Here is a tiny trained network, its code and every weight. The questions are about switching its units off for an input and a target symbol, where a switched-off unit gives its printed mean instead of its output.

import numpy as np


def w(rows, s, z=0):
    codes = np.array(rows[::2]) - 128.0
    scale = np.full(codes.shape[1], s)
    scale[-1] = z or s
    return codes * scale


def f(y):
    return y / 2 * (1 + np.tanh(0.7978845608 * (y + 0.044715 * y**3)))


def softmax(a):
    e = np.exp(a - a.max(-1, keepdims=True))
    return e / e.sum(-1, keepdims=True)


def log_softmax(a):
    a = a - a.max(-1, keepdims=True)
    return a - np.log(np.exp(a).sum(-1, keepdims=True))


def net(x, mask):
    ids = ['βγζηθλξτφψ'.index(c) for c in x.split()]
    T = len(ids)
    res = E[ids] + P[:T]
    u = 0
    for l in range(2):
        q, k, v = (res @ M[l].T for M in (Q, K, V))
        z = softmax(np.where(np.tri(T) > 0, q @ k.T / 4**0.5, -1e9)) @ v
        res = res + np.where(mask[u], z, O[l][:, -1]) @ O[l][:, :-1]
        u += 1
        y = f(res @ A[l][:, :-1].T + A[l][:, -1])
        res = res + np.where(mask[u : u + 16], y, B[l][:, -1]) @ B[l][:, :-1]
        u += 16
    return log_softmax(res[-1] @ U[:, :-1].T + U[:, -1])


Q, K, V, O, A, B = {}, {}, {}, {}, {}, {}
E = w([
[104,124,183,177],'β',
[72,71,151,204],'γ',
[142,142,137,218],'ζ',
[95,87,172,162],'η',
[94,123,154,218],'θ',
[166,151,149,182],'λ',
[153,193,191,216],'ξ',
[51,80,178,242],'τ',
[226,104,76,207],'φ',
[76,251,146,44],'ψ',
],0.013)
P = w([
[160,94,159,107],'0',
[141,167,75,247],'1',
[147,166,102,231],'2',
[146,166,122,203],'3',
[133,181,125,189],'4',
[118,186,127,183],'5',
[110,187,139,164],'6',
[96,190,149,151],'7',
[88,193,153,147],'8',
[83,196,165,134],'9',
[69,205,173,140],'10',
[60,199,178,135],'11',
[57,199,179,128],'12',
],0.013)
Q[0] = w([
[134,91,132,208],'0.h1',
[123,137,113,168],'0.h1',
[178,78,3,69],'0.h1',
[103,180,39,115],'0.h1',
],0.013)
K[0] = w([
[43,180,117,59],'0.h1',
[120,133,177,119],'0.h1',
[253,130,27,160],'0.h1',
[169,69,155,74],'0.h1',
],0.013)
V[0] = w([
[117,1,114,82],'0.h1',
[158,164,115,65],'0.h1',
[201,143,196,42],'0.h1',
[84,207,41,221],'0.h1',
],0.0085)
O[0] = w([
[23,84,171,1,1],'0.h1',
[101,170,250,146,47],'0.h1',
[222,82,185,8,47],'0.h1',
[209,91,108,181,230],'0.h1',
],0.0074,0.0067)
A[0] = w([
[98,63,71,191,1],'0.n1',
[154,175,155,71,122],'0.n2',
[82,108,88,101,116],'0.n3',
[57,187,141,154,160],'0.n4',
[132,69,157,116,136],'0.n5',
[129,168,110,143,117],'0.n6',
[130,74,131,114,117],'0.n7',
[104,121,216,150,80],'0.n8',
[132,177,62,137,165],'0.n9',
[128,92,99,99,129],'0.n10',
[137,59,100,109,142],'0.n11',
[139,227,81,116,101],'0.n12',
[144,192,154,112,157],'0.n13',
[185,138,91,11,152],'0.n14',
[38,100,204,30,124],'0.n15',
[123,172,166,172,118],'0.n16',
],0.011,0.0092)
B[0] = w([
[97,154,157,27,208],'0.n1',
[68,155,99,198,132],'0.n2',
[130,165,69,109,124],'0.n3',
[142,42,113,128,248],'0.n4',
[57,194,66,135,121],'0.n5',
[101,87,124,63,192],'0.n6',
[115,181,75,125,118],'0.n7',
[117,201,114,95,132],'0.n8',
[114,65,164,93,253],'0.n9',
[128,160,78,130,117],'0.n10',
[134,165,49,254,119],'0.n11',
[5,66,132,68,182],'0.n12',
[91,50,122,183,160],'0.n13',
[70,173,167,202,132],'0.n14',
[206,115,42,29,139],'0.n15',
[177,66,134,111,250],'0.n16',
],0.0065,0.011)
Q[1] = w([
[177,87,98,72],'1.h1',
[107,197,135,114],'1.h1',
[121,131,170,122],'1.h1',
[78,8,122,175],'1.h1',
],0.011)
K[1] = w([
[119,69,138,88],'1.h1',
[138,2,108,179],'1.h1',
[80,100,168,185],'1.h1',
[151,244,95,94],'1.h1',
],0.0079)
V[1] = w([
[101,203,192,136],'1.h1',
[45,136,159,131],'1.h1',
[10,150,100,67],'1.h1',
[156,158,97,59],'1.h1',
],0.013)
O[1] = w([
[117,8,161,141,3],'1.h1',
[31,112,151,189,145],'1.h1',
[115,169,150,165,214],'1.h1',
[139,143,166,60,102],'1.h1',
],0.014,0.0039)
A[1] = w([
[50,109,138,53,146],'1.n1',
[188,11,123,87,78],'1.n2',
[102,186,187,131,80],'1.n3',
[74,175,152,185,79],'1.n4',
[82,72,120,134,95],'1.n5',
[89,78,139,119,108],'1.n6',
[207,149,125,212,42],'1.n7',
[166,180,168,134,192],'1.n8',
[160,110,48,116,187],'1.n9',
[73,133,166,24,2],'1.n10',
[27,134,117,25,140],'1.n11',
[149,130,77,67,158],'1.n12',
[48,143,214,167,170],'1.n13',
[160,127,197,93,200],'1.n14',
[42,131,80,80,168],'1.n15',
[181,154,182,46,48],'1.n16',
],0.011,0.0082)
B[1] = w([
[170,101,192,96,159],'1.n1',
[53,147,64,34,230],'1.n2',
[232,103,3,140,164],'1.n3',
[71,126,116,38,209],'1.n4',
[202,233,72,114,198],'1.n5',
[198,204,70,143,176],'1.n6',
[85,132,229,23,189],'1.n7',
[18,116,180,127,177],'1.n8',
[153,238,231,198,191],'1.n9',
[110,206,10,42,145],'1.n10',
[116,117,216,238,170],'1.n11',
[199,138,198,155,161],'1.n12',
[179,53,96,56,251],'1.n13',
[156,39,65,29,162],'1.n14',
[169,111,211,157,177],'1.n15',
[12,8,95,131,160],'1.n16',
],0.0051,0.014)
U = w([
[112,102,245,104,200],'β',
[83,226,129,94,38],'γ',
[151,178,108,132,168],'ζ',
[64,130,122,37,1],'η',
[144,161,144,247,93],'θ',
[96,126,30,119,228],'λ',
[164,147,96,80,33],'ξ',
[1,132,123,156,166],'τ',
[154,154,103,120,120],'φ',
[129,37,110,108,79],'ψ',
],0.0063,0.0056)

Each question gives the input, a string of symbols that net reads in full, and the target symbol t.
The units are the heads (4 rows each of Q, K, V and O) and the neurons (one row each of A and B). Each row of codes is followed by its name. A weight is (code - 128) times the scale printed after its matrix; where a second scale follows, it is the last column's (O, A, B and U).
mask holds one flag per unit, layer by layer, with each layer's heads first. A switched-off unit (its flag False) gives its mean, the last column of its rows in O or B, instead of its output. The means were averaged over made-up inputs and are rounded, as every weight is.
A unit's drop is (log p(t) with every unit on - log p(t) with that unit switched off) / (log p(t) with every unit on - log p(t) with every unit switched off).
The circuit of an input: a set's keep is (log p(t) with only the set's units on - log p(t) with every unit switched off) / (log p(t) with every unit on - log p(t) with every unit switched off). Starting from the 12 units with the biggest drops (on a tie, the unit counted first), units are removed one at a time, each time the one whose removal leaves the highest keep (on an exact tie, the one counted first), for as long as the keep stays at least 0.8.
circuit, biggest first: the units of the circuit, biggest drop first
most important unit: the unit with the biggest drop
k most important neurons: the k neurons with the biggest drops, biggest first
top k neurons in layer l: the k neurons of layer l with the biggest drops, biggest first
input β τ θ θ ψ λ, target β: circuit, biggest first -> [0.h1; 1.n7; 1.h1]
input τ τ τ τ ψ ψ ζ, target β: circuit, biggest first -> [0.h1; 1.n7]
input β ψ τ ζ λ, target β: circuit, biggest first -> [0.h1; 1.h1; 1.n7]
input τ ψ θ, target τ: circuit, biggest first -> [0.h1; 1.h1; 1.n4]
input η λ η θ ψ θ β ψ φ φ, target β: top 4 neurons in layer 1 -> [1.n8; 1.n7; 1.n2; 1.n5]
input θ ψ λ τ, target β: circuit, biggest first -> [1.n7; 0.h1]
input θ θ ψ θ β λ ψ τ ψ β γ β, target θ: 2 most important neurons -> [0.n4; 0.n12]
input ψ τ τ τ θ β τ τ ξ ξ, target λ: most important unit -> 0.n14
input τ θ τ β τ λ ζ τ τ τ τ ψ, target τ: circuit, biggest first -> [1.h1; 0.h1]
input η γ ψ λ β η ψ ψ γ τ τ, target η: top 2 neurons in layer 1 -> [1.n8; 1.n16]
input ψ τ τ τ τ τ ζ ξ θ β τ θ, target ψ: circuit, biggest first -> [1.h1; 0.h1; 1.n13; 0.n14]
input ψ ψ ζ ξ, target β: top 4 neurons in layer 0 -> [0.n15; 0.n16; 0.n13; 0.n1]
input η η τ, target η: top 2 neurons in layer 0 -> [0.n15; 0.n4]
input ψ φ φ β θ φ β θ λ τ, target ψ: circuit, biggest first -> [0.h1; 1.h1; 1.n13; 0.n14]
input φ ψ θ β θ ζ ζ ξ λ ξ θ τ ξ, target λ: 2 most important neurons -> [0.n4; 0.n16]
input θ τ φ τ τ ξ ξ τ, target θ: circuit, biggest first -> [1.h1; 0.h1; 1.n13; 1.n9]
input ψ τ τ ζ θ τ ψ η τ τ η τ, target ψ: circuit, biggest first -> [0.h1; 1.h1; 1.n13; 0.n4]
input θ τ ψ τ η γ, target θ: circuit, biggest first -> [1.h1; 0.h1]
input τ θ ξ η ψ λ ψ, target τ: circuit, biggest first -> [0.h1; 1.n11]
input β ψ ζ γ, target β: 2 most important neurons -> [1.n7; 0.n15]
input φ η ξ ψ θ, target β: 2 most important neurons -> [1.n7; 1.n9]
input θ ψ γ η ψ τ θ λ, target θ: most important unit -> 0.n4
input τ θ ζ φ β ψ ψ φ, target τ: most important neuron -> [1.n8]
